Below are the code and all the weights of a small trained network. Each question names an input and a target symbol and asks about switching units off, where a switched-off unit gives its printed mean instead of its output.

import numpy as np


def w(rows, s, z=0):
    codes = np.array(rows[::2]) - 128.0
    scale = np.full(codes.shape[1], s)
    scale[-1] = z or s
    return codes * scale


def norm(h):
    return h / np.sqrt((h * h).mean(-1, keepdims=True) + 1e-5)


def f(y):
    return y / 2 * (1 + np.tanh(0.7978845608 * (y + 0.044715 * y**3)))


def softmax(a):
    e = np.exp(a - a.max(-1, keepdims=True))
    return e / e.sum(-1, keepdims=True)


def log_softmax(a):
    a = a - a.max(-1, keepdims=True)
    return a - np.log(np.exp(a).sum(-1, keepdims=True))


def net(x, mask):
    ids = ['ΔΞβγεζηλμπψω'.index(c) for c in x.split()]
    T = len(ids)
    res = E[ids] + P[:T]
    u = 0
    for l in range(2):
        q, k, v = (norm(res) @ M[l].T for M in (Q, K, V))
        z = softmax(np.where(np.tri(T) > 0, q @ k.T / 3**0.5, -1e9)) @ v
        res = res + np.where(mask[u], z, O[l][:, -1]) @ O[l][:, :-1]
        u += 1
        y = f(norm(res) @ A[l][:, :-1].T + A[l][:, -1])
        res = res + np.where(mask[u : u + 8], y, B[l][:, -1]) @ B[l][:, :-1]
        u += 8
    return log_softmax(norm(res)[-1] @ U[:, :-1].T + U[:, -1])


Q, K, V, O, A, B = {}, {}, {}, {}, {}, {}
E = w([
[95,236,141,148,71,162,107,157,30],'Δ',
[119,120,58,126,184,76,68,36,205],'Ξ',
[198,20,87,156,214,73,136,81,128],'β',
[95,191,104,233,138,136,129,95,158],'γ',
[178,116,21,115,186,98,103,87,204],'ε',
[60,169,200,42,219,145,127,76,146],'ζ',
[121,213,167,124,59,73,129,150,57],'η',
[94,141,178,131,84,132,66,178,194],'λ',
[178,210,180,137,85,163,75,149,73],'μ',
[201,118,96,123,232,71,137,72,179],'π',
[181,2,69,163,165,54,93,80,115],'ψ',
[158,46,75,167,195,68,108,76,159],'ω',
],0.0029)
P = w([
[91,95,82,70,197,123,3,91,97],'0',
[118,114,99,118,171,127,45,91,129],'1',
[126,108,108,122,164,125,62,97,139],'2',
[126,109,111,128,158,124,76,103,141],'3',
[134,107,120,134,152,127,83,106,145],'4',
[132,107,130,137,143,121,95,107,149],'5',
[139,109,135,142,140,120,104,115,153],'6',
[147,110,145,147,135,120,113,119,157],'7',
[151,108,151,155,131,127,123,122,158],'8',
[143,111,148,150,130,124,123,122,157],'9',
],0.002)
Q[0] = w([
[222,3,7,229,243,32,125,10,238],'0.h1',
[228,31,5,247,238,16,126,26,213],'0.h1',
[237,7,17,245,237,20,103,10,242],'0.h1',
],0.0052)
K[0] = w([
[160,168,193,243,21,147,179,162,172],'0.h1',
[137,220,174,246,13,157,180,197,175],'0.h1',
[154,164,192,241,1,164,189,193,180],'0.h1',
],0.0051)
V[0] = w([
[54,123,75,184,87,148,153,167,162],'0.h1',
[154,156,112,155,132,253,148,115,65],'0.h1',
[80,152,79,97,119,99,235,154,58],'0.h1',
],0.0032)
O[0] = w([
[146,80,141,158,146,109,4,143,203,58],'0.h1',
[159,124,105,108,223,69,50,224,81,96],'0.h1',
[234,105,68,177,218,128,27,2,107,3],'0.h1',
],0.0031,0.0027)
A[0] = w([
[101,153,160,207,88,125,168,169,151,149],'0.n1',
[96,200,207,164,160,152,139,73,125,201],'0.n2',
[187,123,47,251,152,174,109,33,154,42],'0.n3',
[194,48,98,111,130,4,75,192,151,71],'0.n4',
[144,101,193,95,128,117,156,122,180,249],'0.n5',
[137,43,103,149,129,143,171,90,48,72],'0.n6',
[32,103,87,139,130,157,199,169,160,133],'0.n7',
[197,62,130,122,164,172,115,34,199,100],'0.n8',
],0.0042,0.0017)
B[0] = w([
[192,98,77,147,172,132,74,78,94,172],'0.n1',
[60,86,99,157,187,70,188,86,159,175],'0.n2',
[219,55,97,162,94,94,214,61,96,172],'0.n3',
[112,248,123,112,145,113,139,132,252,251],'0.n4',
[54,203,128,140,147,163,78,182,82,210],'0.n5',
[185,108,130,170,116,144,98,193,69,180],'0.n6',
[231,140,197,95,188,116,42,134,165,216],'0.n7',
[61,104,145,205,74,176,205,85,85,212],'0.n8',
],0.0038,0.0031)
Q[1] = w([
[161,64,125,82,217,72,87,128,242],'1.h1',
[203,36,87,194,253,83,60,206,225],'1.h1',
[218,43,37,221,181,79,162,210,195],'1.h1',
],0.0056)
K[1] = w([
[101,243,243,206,115,174,154,74,213],'1.h1',
[156,244,255,248,75,119,148,120,207],'1.h1',
[194,201,168,245,68,56,206,140,127],'1.h1',
],0.005)
V[1] = w([
[131,147,49,187,120,120,130,220,97],'1.h1',
[176,193,71,99,161,87,83,52,50],'1.h1',
[127,160,167,123,68,4,140,159,124],'1.h1',
],0.0032)
O[1] = w([
[128,112,164,92,178,110,193,177,184,70],'1.h1',
[252,98,96,93,189,123,79,176,117,175],'1.h1',
[151,126,41,224,94,115,155,186,177,1],'1.h1',
],0.0034,0.0005)
A[1] = w([
[128,110,106,115,15,165,168,212,61,154],'1.n1',
[54,172,139,157,131,143,62,179,85,187],'1.n2',
[193,140,5,184,176,69,92,113,184,5],'1.n3',
[175,42,149,139,56,142,134,79,229,115],'1.n4',
[79,177,100,112,183,78,200,253,201,32],'1.n5',
[140,96,160,188,100,212,200,100,76,82],'1.n6',
[77,125,115,94,116,111,33,194,233,74],'1.n7',
[79,194,92,98,8,84,135,88,176,94],'1.n8',
],0.0043,0.0025)
B[1] = w([
[106,79,90,102,126,182,83,88,254,134],'1.n1',
[177,59,144,130,102,67,165,151,189,238],'1.n2',
[120,110,136,164,224,154,67,38,190,252],'1.n3',
[111,109,119,33,53,99,116,132,117,158],'1.n4',
[113,81,79,80,108,135,55,107,54,233],'1.n5',
[106,140,86,104,169,146,118,152,70,193],'1.n6',
[158,156,169,159,71,122,232,173,70,209],'1.n7',
[156,133,94,166,191,215,118,186,103,154],'1.n8',
],0.0045,0.0021)
U = w([
[13,231,211,41,236,26,237,47,101,3],'Δ',
[220,222,100,25,58,242,99,57,87,207],'Ξ',
[60,229,9,223,128,167,194,242,250,203],'β',
[158,31,237,82,35,44,25,20,41,9],'γ',
[230,226,92,35,221,26,21,246,69,119],'ε',
[166,107,82,216,253,68,39,18,237,189],'ζ',
[229,85,239,170,41,61,245,226,196,210],'η',
[62,15,52,42,37,103,54,173,238,191],'λ',
[153,103,124,205,67,178,58,136,132,107],'μ',
[59,24,75,111,235,233,170,227,38,43],'π',
[170,63,13,207,56,74,230,18,23,212],'ψ',
[10,231,199,226,37,224,55,27,72,4],'ω',
],0.0056,0.0014)

Each question gives the input, a string of symbols that net reads in full, and the target symbol t.
The units are the heads (3 rows each of Q, K, V and O) and the neurons (one row each of A and B). Each row of codes is followed by its name. A weight is (code - 128) times the scale printed after its matrix; where a second scale follows, it is the last column's (O, A, B and U).
mask holds one flag per unit, layer by layer, with each layer's heads first. A switched-off unit (its flag False) gives its mean, the last column of its rows in O or B, instead of its output. The means were averaged over made-up inputs and are rounded, as every weight is.
A unit's drop is (log p(t) with every unit on - log p(t) with that unit switched off) / (log p(t) with every unit on - log p(t) with every unit switched off).
The circuit of an input: a set's keep is (log p(t) with only the set's units on - log p(t) with every unit switched off) / (log p(t) with every unit on - log p(t) with every unit switched off). Starting from the 12 units with the biggest drops (on a tie, the unit counted first), units are removed one at a time, each time the one whose removal leaves the highest keep (on an exact tie, the one counted first), for as long as the keep stays at least 0.8.
circuit, biggest first: the units of the circuit, biggest drop first
unit that matters most: the unit with the biggest drop
k most important neurons: the k neurons with the biggest drops, biggest first
k most important neurons of layer l: the k neurons of layer l with the biggest drops, biggest first
input Δ β ω β λ ζ β ω β, target η: circuit, biggest first => 0.h1
input μ ψ η, target λ: 3 most important neurons => 0.n4, 1.n1, 0.n8
input β λ β ω ω, target η: circuit, biggest first => 0.h1, 1.n7
input β β ζ π μ ω β, target ε: circuit, biggest first => 0.h1, 0.n8
input ζ ω ζ ζ γ Δ, target ψ: 4 most important neurons => 0.n4, 0.n2, 1.n3, 0.n1
input π η μ β β η π ω β ψ, target ψ: circuit, biggest first => 0.h1, 0.n8, 0.n3
input β γ β ψ π η, target Δ: 3 most important neurons => 0.n6, 0.n4, 0.n2
input ω γ Ξ μ β η, target ω: 3 most important neurons => 0.n4, 0.n1, 1.n8
input ψ β η, target π: 2 most important neurons of layer 0 => 0.n6, 0.n1
input η ζ β β ζ β η ω Δ, target ζ: 2 most important neurons => 0.n8, 0.n4
input β ψ β Ξ, target ω: 3 most important neurons of layer 0 => 0.n4, 0.n7, 0.n1
input η Ξ β β ψ ε π β, target ψ: circuit, biggest first => 0.h1, 0.n8
input β β ψ, target λ: 2 most important neurons => 0.n6, 1.n1
input β β γ λ ω μ β γ, target ζ: unit that matters most => 0.n1
input μ ω μ μ ω β β λ Δ, target λ: 3 most important neurons of layer 0 => 0.n4, 0.n8, 0.n3
input π μ μ Δ, target Ξ: 2 most important neurons => 0.n4, 1.n3
input Ξ Δ ζ γ Δ β η μ, target μ: 2 most important neurons => 0.n4, 1.n2
input β ω ω ζ Δ, target Δ: 2 most important neurons => 0.n6, 0.n2
input γ β ζ Δ η β π, target ψ: 2 most important neurons => 0.n8, 0.n3
input ψ ω ω Ξ Δ ζ β β λ, target η: unit that matters most => 1.n2
input ω β π ε, target Ξ: 2 most important neurons of layer 0 => 0.n7, 0.n4
